Below is a small trained network, with its code and all its weights. Each question gives an input and a class and asks what happens when units are switched off, that is, made to give their printed mean instead of their output.

import numpy as np


def w(rows, s, z=0):
    codes = np.array(rows[::2]) - 128.0
    scale = np.full(codes.shape[1], s)
    scale[-1] = z or s
    return codes * scale


def norm(h):
    return h / np.sqrt((h * h).mean(-1, keepdims=True) + 1e-5)


def f(y):
    return y / 2 * (1 + np.tanh(0.7978845608 * (y + 0.044715 * y**3)))


def log_softmax(a):
    a = a - a.max(-1, keepdims=True)
    return a - np.log(np.exp(a).sum(-1, keepdims=True))


def net(x, mask):
    res = np.array(x, float).reshape(1, 5) / 4 @ E
    u = 0
    for l in range(3):
        y = f(norm(res) @ A[l][:, :-1].T + A[l][:, -1])
        res = res + np.where(mask[u : u + 10], y, B[l][:, -1]) @ B[l][:, :-1]
        u += 10
    return log_softmax(norm(res)[-1] @ U[:, :-1].T + U[:, -1])


A, B = {}, {}
E = w([
[129,135,127],'x0',
[133,59,227],'x1',
[125,130,128],'x2',
[3,75,113],'x3',
[126,126,125],'x4',
],0.012)
A[0] = w([
[133,82,73,78],'0.n0',
[154,82,111,12],'0.n1',
[43,104,208,149],'0.n2',
[101,84,80,90],'0.n3',
[121,169,231,144],'0.n4',
[130,121,101,89],'0.n5',
[82,254,18,253],'0.n6',
[147,11,84,165],'0.n7',
[124,90,183,103],'0.n8',
[180,18,64,16],'0.n9',
],0.0076,0.0036)
B[0] = w([
[123,131,177,121],'0.n0',
[96,150,122,108],'0.n1',
[121,49,126,180],'0.n2',
[143,134,156,132],'0.n3',
[170,132,112,153],'0.n4',
[129,121,127,120],'0.n5',
[185,2,91,253],'0.n6',
[148,123,149,150],'0.n7',
[159,114,89,143],'0.n8',
[62,174,132,109],'0.n9',
],0.0076,0.0066)
A[1] = w([
[168,75,122,146],'1.n0',
[177,78,135,54],'1.n1',
[246,115,111,252],'1.n2',
[152,79,127,181],'1.n3',
[132,121,126,110],'1.n4',
[112,170,96,51],'1.n5',
[57,78,188,25],'1.n6',
[145,5,83,61],'1.n7',
[128,155,152,144],'1.n8',
[143,109,128,75],'1.n9',
],0.013,0.004)
B[1] = w([
[78,163,196,183],'1.n0',
[121,145,202,156],'1.n1',
[35,165,117,252],'1.n2',
[97,195,186,183],'1.n3',
[128,129,130,129],'1.n4',
[150,72,94,118],'1.n5',
[117,206,93,163],'1.n6',
[108,254,162,218],'1.n7',
[73,134,117,124],'1.n8',
[128,133,145,130],'1.n9',
],0.0069,0.011)
A[2] = w([
[189,204,166,11],'2.n0',
[248,110,135,142],'2.n1',
[243,214,168,82],'2.n2',
[119,143,111,61],'2.n3',
[106,51,131,2],'2.n4',
[164,24,219,152],'2.n5',
[116,199,148,118],'2.n6',
[243,105,130,94],'2.n7',
[131,107,41,231],'2.n8',
[181,161,142,40],'2.n9',
],0.012,0.0036)
B[2] = w([
[61,145,99,183],'2.n0',
[65,50,59,141],'2.n1',
[42,94,127,230],'2.n2',
[128,127,135,123],'2.n3',
[128,113,107,109],'2.n4',
[203,93,150,194],'2.n5',
[113,177,106,254],'2.n6',
[60,11,104,129],'2.n7',
[190,148,171,195],'2.n8',
[64,108,91,128],'2.n9',
],0.013,0.0046)
U = w([
[97,148,137,167],'0',
[29,35,69,121],'1',
[112,161,147,145],'2',
[112,158,140,140],'3',
[223,88,126,227],'4',
[140,150,142,14],'5',
[223,5,85,9],'6',
],0.019,0.016)

Each question gives the input, the list of numbers given to net, and the class t.
The units are the neurons (one row each of A and B). Each row of codes is followed by its name. A weight is (code - 128) times the scale printed after its matrix; where a second scale follows, it is the last column's (A, B and U).
mask holds one flag per neuron, layer by layer. A switched-off neuron (its flag False) gives its mean, the last column of its row in B, instead of its output. The means were averaged over made-up inputs and are rounded, as every weight is.
A unit's drop is (log p(t) with every unit on - log p(t) with that unit switched off) / (log p(t) with every unit on - log p(t) with every unit switched off).
The circuit of an input: a set's keep is (log p(t) with only the set's units on - log p(t) with every unit switched off) / (log p(t) with every unit on - log p(t) with every unit switched off). Starting from the 12 units with the biggest drops (on a tie, the unit counted first), units are removed one at a time, each time the one whose removal leaves the highest keep (on an exact tie, the one counted first), for as long as the keep stays at least 0.8.
units of the circuit, in order: the units of the circuit, biggest drop first
k most important neurons: the k neurons with the biggest drops, biggest first
k most important neurons of layer l: the k neurons of layer l with the biggest drops, biggest first
drop when u is switched off: that unit's drop, to one decimal
input [-6,8,-4,2,-6], class 4: units of the circuit, in order	2.n5
input [5,7,-4,6,1], class 4: units of the circuit, in order	1.n2; 2.n5
input [2,6,-4,1,0], class 4: 2 most important neurons of layer 2	2.n5; 2.n2
input [-6,-4,2,-6,-4], class 1: 2 most important neurons	2.n2; 1.n7
input [-7,-8,2,3,4], class 4: 3 most important neurons	2.n8; 1.n2; 2.n2
input [1,-7,4,4,-2], class 4: 3 most important neurons	1.n2; 2.n8; 2.n2
input [1,6,2,2,2], class 4: 2 most important neurons of layer 2	2.n5; 2.n2
input [0,7,-1,1,-3], class 4: 3 most important neurons	2.n5; 1.n2; 2.n2
input [-3,-6,1,1,4], class 4: 2 most important neurons	2.n2; 2.n8
input [-7,-8,-7,5,4], class 4: 2 most important neurons of layer 2	2.n8; 2.n2
input [-4,5,3,2,-4], class 4: 2 most important neurons of layer 2	2.n5; 2.n2
input [4,8,3,-8,-3], class 1: drop when 2.n2 is switched off	0.2
input [-7,0,2,-7,-6], class 1: drop when 1.n7 is switched off	0.2
input [0,-6,-3,-8,1], class 1: most important neuron of layer 1	1.n7
input [4,5,-5,-7,-7], class 1: drop when 1.n2 is switched off	0.0
